The symbols move the points like this.
from | zu su
x333 | x564 x53
x528 | x352 x50
x771 | x275 x71
x728 | x341 x894
x99 | x488 x549
x280 | x787 x268
x525 | x751 x467
x549 | x211 x199
x381 | x314 x878
x314 | x81 x528
x90 | x908 x50
x952 | x771 x552
x271 | x368 x236
x368 | x952 x200
x136 | x314 x761
x898 | x212 x131
x356 | x198 x837
x156 | x861 x71
x929 | x248 x70
x552 | x268 x592
x894 | x829 x486
x181 | x525 x542
x71 | x792 x275
x751 | x530 x564
x490 | x895 x861
x372 | x131 x898
x486 | x81 x372
x908 | x58 x833
x199 | x878 x414
x806 | x728 x860
x291 | x348 x239
x341 | x761 x806
x344 | x291 x723
x488 | x99 x837
x279 | x592 x285
x50 | x162 x423
x270 | x898 x400
x792 | x400 x90
x861 | x270 x787
x213 | x181 x99
x191 | x571 x199
x829 | x211 x293
x211 | x806 x148
x895 | x389 x528
x77 | x571 x806
x833 | x771 x489
x198 | x344 x213
x452 | x795 x344
x675 | x50 x787
x73 | x233 x314
x293 | x148 x490
x413 | x236 x248
x285 | x929 x795
x236 | x162 x751
x248 | x751 x333
x352 | x372 x270
x542 | x467 x73
x860 | x894 x389
x268 | x271 x413
x131 | x156 x131
x467 | x530 x233
x761 | x77 x211
x200 | x675 x280
x911 | x199 x81
x58 | x71 x771
x423 | x489 x368
x723 | x871 x381
x530 | x213 x488
x878 | x239 x723
x592 | x413 x929
x489 | x200 x279
x239 | x837 x871
x212 | x528 x156
x795 | x952 x291
x564 | x181 x452
x162 | x423 x275
x70 | x333 x348
x233 | x467 x73
x871 | x911 x314
x81 | x414 x542
x53 | x452 x198
x571 | x191 x728
x275 | x90 x675
x348 | x53 x356
x400 | x131 x908
x389 | x486 x352
x414 | x344 x136
x837 | x549 x911
x148 | x860 x895
x787 | x423 x271

The rows follow the links: the fewer symbols apart two points are, the more alike their rows tend to be.

Point, then a row for it; each showing differs a little:
x199: -54,70,9,6,22,-8,53,19,34,15,-8,22,-82,-35,28,-8,69,-38,13,40,7,27,-10,-7,14,-8,-16,46,-36,-15,-45,11,-81,14,1,23,-5,-59,111,-27,4,22,-49,35,-6,-15,30,30,-52,40,23,8,45,24,36,-9,-37,-42,32,-38,-19,16,11,20,15,5
x212: 11,-45,0,15,19,-3,-20,22,-21,69,-25,-38,-17,6,15,-24,-85,27,47,-29,-56,-19,50,-51,-75,-3,2,-23,-18,3,19,43,47,-17,-40,13,12,-46,-9,20,9,-85,58,28,15,18,20,-56,13,-19,8,-1,38,-12,-55,-66,69,-22,-30,11,1,-10,9,-6,-23,-42
x239: -21,65,23,18,-4,4,55,21,34,38,-16,0,-61,-1,36,-13,38,-56,-4,26,-55,55,13,-22,14,11,-17,25,-38,-14,-104,-13,-47,8,4,18,25,-44,131,-10,30,-8,-22,22,37,-13,28,14,-21,15,56,-7,-1,41,17,-45,-33,-44,17,-12,19,33,28,40,3,-19
x248: 38,-22,-4,-26,-16,-5,-14,-58,-29,-54,10,7,24,26,-21,39,6,-3,-30,-51,4,-10,-41,83,11,10,12,-21,43,-21,-21,-42,58,6,-4,-27,35,77,-14,23,15,35,-18,-49,18,-16,-56,40,30,-51,3,15,-94,29,29,38,-48,56,54,62,19,-11,-27,22,-17,16
x280: 21,16,-52,0,-36,-28,-28,17,37,-31,13,14,123,33,2,11,10,-8,-22,35,32,10,7,19,16,29,2,-14,-33,59,-9,-63,-10,-21,23,-25,20,58,-32,-6,42,55,-35,-8,23,26,47,-52,28,33,63,-7,-51,-1,3,85,21,32,-64,20,11,27,-25,10,11,48
x952: 10,-23,-76,-4,-25,27,-15,-39,-2,-34,-7,27,98,28,-16,17,16,2,-29,28,31,10,-52,23,46,23,28,-25,-8,51,2,-56,19,-23,12,-43,49,81,16,9,6,42,-44,-47,26,40,-3,-34,20,-11,22,30,-46,21,4,97,-3,51,-21,11,13,-29,-17,-3,-12,51
x81: -30,51,11,0,41,-36,-4,35,18,45,-26,-28,-70,-9,22,-18,-13,-61,0,-18,-27,6,46,-14,-71,8,-16,40,8,-17,-49,74,-21,20,-42,49,8,-84,67,0,11,-2,-14,35,2,-7,13,4,-32,32,58,-25,-12,13,9,-53,37,-87,25,8,-19,63,11,-23,-3,-35
x564: 31,-16,46,-20,-18,22,0,-61,-39,-22,20,-3,-40,12,-27,18,-7,-21,-48,-63,-17,12,-22,47,28,10,7,-8,73,-55,-49,5,56,41,1,-7,11,35,-16,21,-12,3,22,-34,11,-43,-76,63,28,-68,-41,-9,-73,20,38,-35,-65,8,63,49,20,3,27,-19,-21,-24
x723: -24,58,-7,12,15,-14,30,20,33,46,-31,-4,-56,-2,40,-10,21,-68,4,17,-45,33,23,-14,-25,11,-15,28,-36,0,-90,14,-36,1,-25,27,38,-56,141,1,28,3,-38,30,36,1,26,-5,-30,22,70,1,-10,41,14,-25,-5,-58,30,-1,2,39,14,23,-4,-15
x333: 26,-32,26,-16,-17,20,7,-54,-37,-40,6,0,-25,19,-23,31,11,6,-22,-53,-21,-1,-44,66,21,-2,15,-16,42,-46,-34,-33,54,16,1,-29,31,52,15,20,-3,9,6,-46,23,-28,-72,58,19,-71,-29,19,-74,34,29,-3,-70,50,78,50,28,-27,-11,30,-20,-4
x131: 7,-61,3,9,19,13,-15,2,-37,62,-22,-34,-29,1,3,-23,-85,34,39,-28,-56,-20,35,-54,-64,-9,6,-20,-9,1,24,52,61,-15,-40,10,11,-45,-6,27,-5,-90,66,16,12,25,5,-49,7,-34,-12,2,37,-16,-57,-64,64,-19,-15,0,8,-24,13,-23,-30,-44
x73: -16,26,5,-17,37,-28,-41,-2,-4,33,-17,-23,-44,-5,-10,-13,-47,-68,-42,-42,-4,-2,35,-17,-52,19,1,32,63,-10,-28,107,10,35,-40,46,7,-55,10,12,-10,5,-8,13,-2,-3,-26,2,-11,18,25,-39,-38,2,13,-42,42,-93,21,18,-30,68,21,-87,-12,-32
x486: 5,-1,28,-7,49,-66,-18,54,13,41,-19,-35,-41,-12,30,-5,-45,27,87,-35,-30,-44,56,0,-109,-29,-23,7,-31,-26,38,36,4,-12,-47,41,-24,-64,-29,-6,23,-26,19,50,-15,-11,29,-11,-17,15,23,7,48,-25,-31,-43,49,-16,-2,31,-16,21,-31,48,6,-30
x571: -40,18,-11,-19,53,6,12,-6,6,-51,-18,26,-38,-31,-1,22,62,23,27,25,67,-34,-59,30,10,-39,5,31,-2,-14,81,1,-56,-3,2,0,-30,-2,26,-20,-38,54,-60,-6,-64,-9,-24,50,-53,24,-34,42,50,-4,24,59,-25,30,49,-35,-47,-30,-40,28,22,35
x592: 32,-8,-44,-20,-7,-12,-32,-35,-6,-53,-10,16,74,33,-12,33,14,1,-11,-22,20,-11,-44,74,0,5,14,-22,2,12,-5,-63,38,-15,-7,-35,47,82,7,12,32,58,-52,-44,24,10,-29,7,21,-24,39,32,-85,29,20,89,-19,64,22,53,16,-5,-46,32,-8,37
x352: 6,-30,14,9,16,-34,-25,46,-5,54,-20,-46,-14,4,18,-21,-76,34,63,-34,-56,-33,65,-28,-96,-5,-7,-17,-28,-8,21,33,35,-14,-39,21,-7,-47,-30,10,19,-68,57,38,16,6,26,-46,1,-8,18,4,32,-23,-49,-57,76,-7,-31,12,1,0,-6,24,-9,-46
x528: 11,-9,2,11,17,-41,-32,55,10,68,-23,-37,10,5,26,-24,-67,8,53,-14,-55,-17,78,-41,-87,-5,-15,-10,-37,15,8,33,21,-16,-37,26,-3,-55,-15,8,22,-54,42,47,18,13,46,-64,6,15,46,-3,26,-18,-47,-51,80,-36,-51,17,2,28,-1,12,-5,-38
x542: -14,26,17,-18,24,-22,-38,-6,-8,31,-1,-22,-55,-6,-14,-18,-38,-65,-48,-50,-8,7,38,-16,-35,15,-2,26,74,-24,-39,97,14,39,-27,48,-7,-49,1,9,-15,3,8,13,-7,-13,-34,10,-7,7,14,-48,-33,-1,14,-56,29,-87,25,18,-26,65,33,-90,-11,-38
x761: -33,24,5,-15,49,-9,7,10,18,-47,-7,20,-33,-31,7,25,65,25,42,24,65,-40,-49,38,-4,-43,-4,32,-5,-20,78,0,-66,-10,-1,13,-43,0,1,-29,-29,55,-52,3,-66,-18,-16,55,-48,33,-29,38,53,-12,18,49,-25,32,41,-32,-39,-18,-46,43,30,32
x291: 4,17,21,10,-16,30,54,-35,-8,4,-15,6,-53,7,20,17,37,-26,2,-13,-57,41,-31,25,25,2,-1,0,-15,-28,-93,-47,7,5,0,-19,55,10,122,13,25,-11,-15,-12,50,-20,-20,41,-7,-46,25,27,-44,59,24,-21,-75,15,65,16,37,-18,10,62,-21,-8

Each walk starts at a row. The symbols on each line, taken left to right, move it on to the next point.
Each answer is a row, close to the row of the point it stands for.
---
-54,58,-8,-17,64,-23,7,28,30,3,-41,-2,-72,-27,21,4,41,-38,28,12,21,-15,-13,11,-54,-13,-16,56,-7,-19,5,43,-66,6,-36,34,3,-60,100,-14,-1,33,-68,30,-32,-2,4,22,-66,47,40,22,20,11,25,9,9,-43,51,-19,-42,26,-27,15,10,5
su zu su zu zu zu su -> -7,27,39,-2,19,-24,26,42,32,-43,27,21,-18,-28,18,16,63,44,52,27,50,-33,-10,35,13,-42,-17,24,-28,-30,71,-31,-66,-7,15,11,-67,-8,-52,-39,-7,45,-19,20,-62,-38,15,46,-31,34,-34,22,69,-30,21,23,-36,40,5,-15,-19,-15,-40,75,42,26
zu su zu su su su zu su -> 5,-68,-7,9,15,17,-14,-6,-33,70,-20,-29,-9,1,-2,-28,-83,38,37,-18,-44,-12,41,-63,-48,4,7,-23,-17,15,42,45,59,-15,-28,-3,4,-40,-19,27,-9,-86,63,18,11,39,24,-61,14,-21,-18,4,50,-10,-58,-50,68,-19,-34,-1,8,-35,20,-34,-25,-38
---
30,-17,-24,-26,-2,-2,-16,-55,-22,-47,-11,8,34,25,-9,36,12,-2,-5,-43,4,-14,-54,80,3,0,25,-26,21,-15,-22,-50,44,-5,-12,-33,51,77,16,19,17,34,-34,-47,21,-11,-60,28,16,-50,14,39,-84,31,25,55,-39,68,52,55,15,-15,-34,46,-19,19
su su su su su su su zu -> -6,17,21,-14,14,-17,-39,-18,-14,26,4,-16,-48,-4,-20,-17,-45,-57,-57,-45,1,8,38,-14,-22,22,2,23,83,-20,-31,95,14,50,-18,41,-10,-48,-28,8,-19,5,15,9,-10,-16,-38,10,2,9,0,-55,-34,-11,21,-53,25,-86,22,19,-25,64,36,-103,-9,-38
zu zu zu zu su su -> -12,22,11,-19,32,-25,-43,-7,-11,30,-10,-19,-44,-10,-18,-10,-44,-66,-52,-38,5,4,40,-12,-39,18,-3,30,77,-11,-25,105,18,36,-36,47,0,-54,-8,12,-11,7,4,7,-8,-2,-23,7,-1,14,16,-51,-39,-5,14,-47,41,-88,20,19,-30,61,29,-95,-20,-33
---
-34,74,22,8,7,-7,45,31,41,40,-9,1,-73,-15,35,-19,29,-58,1,27,-28,38,31,-25,-6,11,-23,41,-28,-13,-85,18,-53,19,-4,33,5,-67,104,-13,18,-7,-17,41,21,-18,40,10,-33,36,43,-20,22,21,22,-44,-17,-67,13,-14,-4,47,36,15,7,-19
su su su su su su su zu -> 6,-15,-72,3,-38,16,-20,-17,4,-32,-5,23,121,23,-12,7,9,5,-34,41,42,12,-33,1,41,26,18,-20,-17,69,14,-50,7,-27,26,-41,32,67,-15,2,15,40,-38,-33,17,49,21,-50,19,20,27,2,-37,1,-7,99,22,35,-56,-10,7,-19,-20,-26,1,47
zu su su zu zu su zu su -> 27,7,-51,12,-42,-28,-26,23,28,-11,14,11,132,30,1,-2,-1,-7,-19,34,18,16,24,-3,17,29,-2,-17,-33,62,-6,-55,-11,-22,29,-21,11,47,-50,-5,38,34,-17,-6,25,31,60,-71,29,40,61,-18,-28,-13,-13,63,38,18,-85,8,15,20,-11,-2,10,38
---
-17,35,23,3,-5,17,57,-17,-5,18,-13,5,-85,-3,22,-1,31,-44,-1,-6,-54,41,-16,18,11,3,-9,12,-18,-36,-99,-18,-4,15,-9,-6,43,-24,135,4,22,-16,-20,2,47,-22,-15,35,-21,-29,28,14,-24,58,27,-37,-61,-12,71,15,25,4,21,44,-17,-19
su su zu zu zu su su zu -> -26,14,0,-15,47,1,14,2,11,-56,-9,22,-33,-30,2,25,63,32,32,22,69,-40,-59,34,0,-39,1,27,-4,-13,85,-5,-56,-10,7,3,-34,5,3,-28,-33,54,-52,-5,-69,-13,-24,49,-47,26,-37,42,45,-13,17,54,-25,36,47,-34,-42,-31,-49,40,28,35
zu su su zu zu su -> 16,13,53,6,11,-57,9,68,42,-24,22,-8,12,-12,22,14,19,54,70,8,15,-44,36,37,-33,-30,-35,5,-41,-25,56,-35,-35,-15,14,18,-66,-12,-86,-36,20,18,11,31,-35,-39,39,18,-10,34,-8,5,54,-40,-2,-1,-4,42,-19,8,-8,7,-44,98,44,13
---
31,-6,37,-18,-29,-2,-18,-48,-25,-25,37,3,-7,16,-32,8,-20,-33,-77,-58,6,13,1,45,41,19,7,-9,90,-42,-49,20,45,47,9,-3,0,37,-66,8,-9,20,21,-32,10,-34,-56,50,40,-39,-29,-37,-82,5,39,-24,-44,-11,31,56,12,31,30,-55,-16,-10
zu su zu su -> -13,50,79,26,-44,11,69,37,33,-10,47,9,-45,-23,18,-1,66,-1,-16,37,-6,36,15,-18,69,-7,-33,25,-22,-28,-35,-27,-77,23,55,12,-58,-23,-10,-35,-8,-7,27,26,-22,-49,27,45,-9,30,-42,-32,52,-13,24,-53,-62,-14,-7,-47,12,17,34,30,35,0
zu su zu zu su su -> 12,-41,12,11,25,-18,-20,26,-18,59,-23,-41,-29,3,11,-20,-82,29,64,-38,-61,-25,53,-39,-91,-10,-5,-19,-18,-10,19,46,46,-15,-43,14,4,-46,-18,21,14,-77,54,34,13,10,13,-41,1,-20,3,10,34,-14,-52,-63,67,-19,-20,17,10,-8,-1,8,-17,-47
---
12,-50,3,15,18,-1,-18,30,-23,67,-25,-37,-5,-1,4,-28,-80,35,46,-29,-61,-21,47,-58,-67,-4,-2,-28,-18,5,22,41,53,-17,-31,11,5,-39,-21,23,2,-85,68,27,14,20,16,-57,13,-24,-5,8,42,-21,-60,-65,73,-13,-37,2,3,-18,11,-5,-22,-45
zu su zu zu -> 32,-39,6,20,-14,-23,-24,49,2,42,-5,-30,51,18,10,-13,-67,41,44,-7,-48,-15,65,-40,-61,0,-10,-24,-42,30,27,1,32,-31,-12,6,-14,-14,-64,13,28,-63,61,26,16,25,52,-69,22,8,22,-13,27,-32,-56,-39,73,4,-69,4,20,-4,-2,21,-3,-24
su zu zu zu zu -> 14,-7,-60,11,-44,5,-19,13,13,-4,11,16,122,19,-10,-10,-3,9,-37,58,36,27,8,-32,45,26,7,-15,-32,81,15,-34,-10,-22,34,-27,8,39,-40,1,13,25,-16,-13,14,56,55,-72,25,41,29,-23,-9,-20,-17,64,38,5,-89,-18,16,-2,5,-36,5,38
---
26,14,50,10,-2,-62,6,69,40,-17,28,-5,23,-4,24,8,12,55,66,5,3,-43,44,32,-30,-29,-28,-3,-44,-25,49,-43,-30,-14,15,13,-65,-10,-98,-33,27,11,17,35,-26,-41,46,7,0,28,3,4,52,-39,-8,-3,-1,41,-37,13,3,11,-39,95,42,10
su zu su su su zu zu -> 15,6,-62,7,-37,-8,-19,6,25,-31,8,20,129,27,-6,14,16,0,-31,43,36,21,-4,4,38,25,3,-12,-27,75,2,-59,-13,-25,26,-29,17,52,-24,-3,31,47,-34,-22,16,38,44,-54,28,38,50,-14,-38,-5,-4,87,26,23,-67,-3,11,5,-16,-13,15,49
su su su zu zu zu -> 20,-2,-62,8,-47,-8,-19,9,21,-16,8,24,126,21,-6,5,6,-3,-29,46,40,23,6,-8,41,28,4,-12,-30,78,6,-50,-9,-22,30,-28,14,48,-31,2,22,35,-27,-16,18,48,53,-62,28,40,40,-13,-30,-11,-8,74,30,17,-81,-10,10,7,-7,-28,9,51
---
-36,59,-10,7,28,-23,12,26,28,47,-32,-11,-54,-5,35,-14,11,-68,8,14,-37,27,25,-19,-35,13,-12,30,-30,9,-79,27,-36,4,-29,27,36,-63,132,-2,29,-1,-39,36,30,6,25,-15,-30,30,77,-6,-11,35,4,-23,16,-57,21,-6,-8,48,10,8,-5,-18
su zu zu su zu su su zu -> -35,53,-10,-2,38,-35,-14,25,21,53,-30,-25,-54,-7,24,-16,-16,-65,2,-6,-26,12,39,-22,-71,12,-17,30,-1,-2,-51,71,-22,15,-42,47,18,-80,84,5,19,-1,-31,38,14,5,19,-16,-29,35,72,-17,-11,17,6,-32,41,-83,17,6,-24,58,14,-28,-8,-27
su zu su su zu zu su su -> -12,-48,-62,12,-24,63,-10,-37,-29,12,0,19,58,-3,-28,-29,-24,21,-38,52,28,20,-24,-72,61,16,29,-27,-5,69,47,3,13,-18,24,-30,13,24,-20,14,-33,-27,13,-19,2,62,18,-59,17,4,-43,-6,36,-11,-35,30,36,-7,-66,-54,-1,-50,33,-92,-13,14
